Below is a small trained network, with its code and all its weights. Each question gives an input and a target symbol and asks what happens when units are switched off, that is, made to give their printed mean instead of their output.

import numpy as np


def w(rows, s, z=0):
    codes = np.array(rows[::2]) - 128.0
    scale = np.full(codes.shape[1], s)
    scale[-1] = z or s
    return codes * scale


def f(y):
    return np.maximum(y, 0)


def softmax(a):
    e = np.exp(a - a.max(-1, keepdims=True))
    return e / e.sum(-1, keepdims=True)


def log_softmax(a):
    a = a - a.max(-1, keepdims=True)
    return a - np.log(np.exp(a).sum(-1, keepdims=True))


def net(x, mask):
    ids = ['αβγδζηθλξπστφ'.index(c) for c in x.split()]
    T = len(ids)
    res = E[ids] + P[:T]
    u = 0
    for l in range(2):
        q, k, v = (res @ M[l].T for M in (Q, K, V))
        z = softmax(np.where(np.tri(T) > 0, q @ k.T / 2**0.5, -1e9)) @ v
        res = res + np.where(mask[u], z, O[l][:, -1]) @ O[l][:, :-1]
        u += 1
        y = f(res @ A[l][:, :-1].T + A[l][:, -1])
        res = res + np.where(mask[u : u + 12], y, B[l][:, -1]) @ B[l][:, :-1]
        u += 12
    return log_softmax(res[-1] @ U[:, :-1].T + U[:, -1])


Q, K, V, O, A, B = {}, {}, {}, {}, {}, {}
E = w([
[189,42,98],'α',
[94,173,93],'β',
[48,213,80],'γ',
[209,63,121],'δ',
[111,151,85],'ζ',
[77,157,90],'η',
[138,81,250],'θ',
[112,143,103],'λ',
[56,250,119],'ξ',
[214,144,162],'π',
[32,104,60],'σ',
[197,164,77],'τ',
[157,225,248],'φ',
],0.012)
P = w([
[228,84,181],'0',
[254,200,68],'1',
[227,215,77],'2',
[62,180,57],'3',
[99,214,86],'4',
[73,199,91],'5',
[77,201,91],'6',
[66,219,112],'7',
[69,209,120],'8',
[64,212,146],'9',
[40,135,159],'10',
],0.0078)
Q[0] = w([
[208,255,167],'L0H0',
[85,203,139],'L0H0',
],0.0085)
K[0] = w([
[104,39,210],'L0H0',
[252,1,132],'L0H0',
],0.0069)
V[0] = w([
[163,53,3],'L0H0',
[226,23,175],'L0H0',
],0.0055)
O[0] = w([
[51,152,7,1],'L0H0',
[122,19,111,200],'L0H0',
],0.011,0.003)
A[0] = w([
[132,76,180,157],'L0N0',
[174,80,182,106],'L0N1',
[70,150,111,208],'L0N2',
[1,121,114,128],'L0N3',
[152,134,35,156],'L0N4',
[115,168,148,97],'L0N5',
[191,226,131,172],'L0N6',
[150,54,122,76],'L0N7',
[210,178,60,152],'L0N8',
[46,188,103,253],'L0N9',
[149,174,55,243],'L0N10',
[153,64,194,113],'L0N11',
],0.0092,0.0047)
B[0] = w([
[40,1,143,214],'L0N0',
[81,136,94,219],'L0N1',
[199,111,198,197],'L0N2',
[154,153,159,181],'L0N3',
[195,107,66,162],'L0N4',
[91,146,58,162],'L0N5',
[176,80,125,252],'L0N6',
[123,51,84,146],'L0N7',
[164,163,192,183],'L0N8',
[222,61,161,254],'L0N9',
[225,125,144,218],'L0N10',
[94,110,194,226],'L0N11',
],0.0056,0.006)
Q[1] = w([
[44,72,54],'L1H0',
[27,254,100],'L1H0',
],0.0098)
K[1] = w([
[191,237,65],'L1H0',
[96,187,1],'L1H0',
],0.0086)
V[1] = w([
[166,156,254],'L1H0',
[4,30,189],'L1H0',
],0.0088)
O[1] = w([
[174,155,254,211],'L1H0',
[84,41,169,253],'L1H0',
],0.0085,0.023)
A[1] = w([
[190,66,125,124],'L1N0',
[102,148,187,57],'L1N1',
[71,87,172,90],'L1N2',
[78,70,51,2],'L1N3',
[187,110,136,13],'L1N4',
[78,92,171,81],'L1N5',
[112,235,124,124],'L1N6',
[148,134,189,109],'L1N7',
[120,18,140,34],'L1N8',
[66,187,43,80],'L1N9',
[95,164,91,88],'L1N10',
[255,74,241,155],'L1N11',
],0.0081,0.0035)
B[1] = w([
[43,153,120,156],'L1N0',
[151,204,51,160],'L1N1',
[180,202,76,179],'L1N2',
[253,84,152,130],'L1N3',
[76,167,136,140],'L1N4',
[169,173,111,175],'L1N5',
[229,74,168,134],'L1N6',
[115,141,83,174],'L1N7',
[143,189,87,183],'L1N8',
[129,82,76,128],'L1N9',
[109,25,91,128],'L1N10',
[51,103,127,253],'L1N11',
],0.0061,0.044)
U = w([
[88,50,187,250],'α',
[66,157,191,109],'β',
[2,157,54,1],'γ',
[153,137,145,104],'δ',
[179,135,168,85],'ζ',
[216,127,205,137],'η',
[204,147,213,101],'θ',
[139,121,92,179],'λ',
[177,141,168,89],'ξ',
[154,183,110,132],'π',
[153,166,132,96],'σ',
[129,151,64,123],'τ',
[154,158,134,86],'φ',
],0.0084,0.0046)

Each question gives the input, a string of symbols that net reads in full, and the target symbol t.
The units are the heads (2 rows each of Q, K, V and O) and the neurons (one row each of A and B). Each row of codes is followed by its name. A weight is (code - 128) times the scale printed after its matrix; where a second scale follows, it is the last column's (O, A, B and U).
mask holds one flag per unit, layer by layer, with each layer's heads first. A switched-off unit (its flag False) gives its mean, the last column of its rows in O or B, instead of its output. The means were averaged over made-up inputs and are rounded, as every weight is.
A unit's drop is (log p(t) with every unit on - log p(t) with that unit switched off) / (log p(t) with every unit on - log p(t) with every unit switched off).
The circuit of an input: a set's keep is (log p(t) with only the set's units on - log p(t) with every unit switched off) / (log p(t) with every unit on - log p(t) with every unit switched off). Starting from the 12 units with the biggest drops (on a tie, the unit counted first), units are removed one at a time, each time the one whose removal leaves the highest keep (on an exact tie, the one counted first), for as long as the keep stays at least 0.8.
units of the circuit, in order: the units of the circuit, biggest drop first
unit that matters most: the unit with the biggest drop
top k neurons: the k neurons with the biggest drops, biggest first
k most important neurons of layer l: the k neurons of layer l with the biggest drops, biggest first
drop when u is switched off: that unit's drop, to one decimal
input π ξ φ, target α: units of the circuit, in order -> (L0H0, L1N2, L1N5)
input δ θ π, target α: top 2 neurons -> (L1N1, L1N2)
input α η π τ, target τ: units of the circuit, in order -> (L1H0, L0H0, L1N11)
input σ θ β, target α: top 4 neurons -> (L1N2, L1N8, L1N1, L1N5)
input γ θ α, target α: units of the circuit, in order -> (L1N2, L1N1)
input δ α δ, target λ: units of the circuit, in order -> (L0H0, L1H0, L1N3, L0N7)
input θ θ α φ, target γ: 2 most important neurons of layer 0 -> (L0N0, L0N11)
input δ θ φ π π σ ξ, target α: units of the circuit, in order -> (L1N1, L0N9, L0H0)
input β θ γ, target α: unit that matters most -> L1N2
input ξ θ η, target α: 3 most important neurons of layer 1 -> (L1N2, L1N8, L1N5)
input δ η β, target λ: top 2 neurons -> (L1N11, L1N3)
input θ β θ φ θ α θ ξ λ φ π, target γ: top 3 neurons -> (L1N8, L0N0, L1N2)
input θ λ θ φ π γ η ξ π π, target γ: 3 most important neurons of layer 1 -> (L1N8, L1N2, L1N0)
input θ θ θ τ θ β θ θ, target γ: 3 most important neurons of layer 1 -> (L1N8, L1N2, L1N1)
input θ β σ, target α: unit that matters most -> L1N1
input φ η δ, target β: 3 most important neurons of layer 1 -> (L1N11, L1N0, L1N4)
input α φ η θ λ β τ, target α: 2 most important neurons of layer 0 -> (L0N4, L0N10)
input θ θ ζ η ξ θ φ γ α φ, target γ: drop when L1H0 is switched off -> 0.5
input φ δ τ η ξ η δ α, target β: drop when L1N4 is switched off -> 0.1
input φ φ β, target β: drop when L0N5 is switched off -> 0.0
input θ η γ θ, target γ: unit that matters most -> L1H0
